Below are the code and all the weights of a small trained network. Each question names an input and a class and asks about switching units off, where a switched-off unit gives its printed mean instead of its output.

import numpy as np


def w(rows, s, z=0):
    codes = np.array(rows[::2]) - 128.0
    scale = np.full(codes.shape[1], s)
    scale[-1] = z or s
    return codes * scale


def norm(h):
    return h / np.sqrt((h * h).mean(-1, keepdims=True) + 1e-5)


def f(y):
    return y / 2 * (1 + np.tanh(0.7978845608 * (y + 0.044715 * y**3)))


def log_softmax(a):
    a = a - a.max(-1, keepdims=True)
    return a - np.log(np.exp(a).sum(-1, keepdims=True))


def net(x, mask):
    res = np.array(x, float).reshape(1, 3) / 4 @ E
    u = 0
    for l in range(2):
        y = f(norm(res) @ A[l][:, :-1].T + A[l][:, -1])
        res = res + np.where(mask[u : u + 4], y, B[l][:, -1]) @ B[l][:, :-1]
        u += 4
    return log_softmax(norm(res)[-1] @ U[:, :-1].T + U[:, -1])


A, B = {}, {}
E = w([
[202,136,2,176,194,169,160,123,220,106,227,169],'x0',
[141,63,118,223,53,142,138,144,126,74,117,58],'x1',
[31,86,60,126,130,6,129,136,168,206,162,194],'x2',
],0.0081)
A[0] = w([
[160,59,139,201,2,119,120,174,149,107,125,69,44],'L0N0',
[69,89,126,221,62,82,116,148,173,114,154,246,3],'L0N1',
[88,126,76,183,126,101,92,104,86,241,68,209,100],'L0N2',
[147,119,30,240,168,158,94,204,201,135,136,174,182],'L0N3',
],0.0055,0.0031)
B[0] = w([
[66,140,76,96,252,50,80,184,138,44,104,111,224],'L0N0',
[52,173,169,107,133,166,205,147,74,145,214,122,168],'L0N1',
[148,136,180,141,127,201,213,43,81,66,123,70,178],'L0N2',
[178,81,100,96,153,112,88,80,101,143,60,126,255],'L0N3',
],0.011,0.0058)
A[1] = w([
[108,189,209,37,172,139,131,124,211,150,131,253,45],'L1N0',
[206,193,167,98,138,243,91,203,104,17,32,155,56],'L1N1',
[49,46,177,55,52,93,83,194,77,172,43,104,17],'L1N2',
[2,131,52,165,93,58,172,90,111,199,130,221,7],'L1N3',
],0.0067,0.002)
B[1] = w([
[64,32,171,209,149,26,104,171,47,122,175,120,169],'L1N0',
[97,163,174,140,102,116,190,94,139,138,169,121,255],'L1N1',
[194,84,41,140,148,199,69,58,179,176,177,149,200],'L1N2',
[212,239,179,217,5,142,108,179,161,98,125,52,165],'L1N3',
],0.013,0.0096)
U = w([
[164,225,159,174,59,154,164,125,115,129,177,103,76],'0',
[193,63,51,143,107,164,80,65,170,177,153,189,162],'1',
[99,31,139,175,144,55,83,177,88,74,137,126,156],'2',
[70,101,111,64,169,144,167,66,125,124,101,154,188],'3',
[102,151,121,97,86,165,127,245,186,209,63,200,1],'4',
],0.013,0.0053)

Each question gives the input, the list of numbers given to net, and the class t.
The units are the neurons (one row each of A and B). Each row of codes is followed by its name. A weight is (code - 128) times the scale printed after its matrix; where a second scale follows, it is the last column's (A, B and U).
mask holds one flag per neuron, layer by layer. A switched-off neuron (its flag False) gives its mean, the last column of its row in B, instead of its output. The means were averaged over made-up inputs and are rounded, as every weight is.
A unit's drop is (log p(t) with every unit on - log p(t) with that unit switched off) / (log p(t) with every unit on - log p(t) with every unit switched off).
The circuit of an input: a set's keep is (log p(t) with only the set's units on - log p(t) with every unit switched off) / (log p(t) with every unit on - log p(t) with every unit switched off). Starting from all 8 units, units are removed one at a time, each time the one whose removal leaves the highest keep (on an exact tie, the one counted first), for as long as the keep stays at least 0.8.
circuit, biggest first: the units of the circuit, biggest drop first
unit that matters most: the unit with the biggest drop
k most important neurons: the k neurons with the biggest drops, biggest first
k most important neurons of layer l: the k neurons of layer l with the biggest drops, biggest first
drop when u is switched off: that unit's drop, to one decimal
input [1,7,-3], class 2: circuit, biggest first -> [L0N0]
input [-1,3,-3], class 3: 2 most important neurons -> [L0N0, L1N0]
input [3,-7,8], class 0: 3 most important neurons -> [L1N3, L0N0, L0N2]
input [-4,-4,4], class 0: 2 most important neurons -> [L0N3, L0N0]
input [2,-4,4], class 0: 3 most important neurons -> [L1N3, L0N0, L1N2]
input [-7,-6,5], class 1: 2 most important neurons -> [L1N2, L1N1]
input [-6,-4,7], class 0: 3 most important neurons -> [L1N3, L0N3, L0N2]
input [5,8,-5], class 2: 2 most important neurons -> [L0N0, L1N2]
input [-7,-4,-6], class 1: 3 most important neurons -> [L1N2, L0N2, L1N3]
input [-7,6,7], class 0: 2 most important neurons -> [L1N3, L0N3]
input [-5,-5,5], class 0: 4 most important neurons -> [L0N3, L1N3, L0N0, L0N2]
input [-2,-4,0], class 2: 2 most important neurons -> [L1N0, L0N3]
input [-7,4,6], class 1: 2 most important neurons -> [L1N2, L1N1]
input [1,3,1], class 3: 3 most important neurons of layer 0 -> [L0N0, L0N3, L0N1]
input [3,-5,4], class 2: 2 most important neurons -> [L1N0, L1N1]
input [7,8,-1], class 2: unit that matters most -> L1N2
input [2,4,5], class 0: 2 most important neurons -> [L0N1, L1N3]
input [-8,7,1], class 1: 2 most important neurons of layer 1 -> [L1N2, L1N0]
input [-5,-3,5], class 0: 2 most important neurons of layer 0 -> [L0N3, L0N2]
input [-8,-1,1], class 1: unit that matters most -> L1N2
input [2,4,-1], class 2: 2 most important neurons of layer 1 -> [L1N2, L1N1]
input [4,-3,7], class 0: drop when L1N3 is switched off -> 0.9
input [-7,-1,-4], class 1: drop when L1N0 is switched off -> 0.0
input [0,-7,-5], class 2: drop when L0N2 is switched off -> 0.1
input [-3,5,7], class 0: drop when L1N3 is switched off -> 0.3
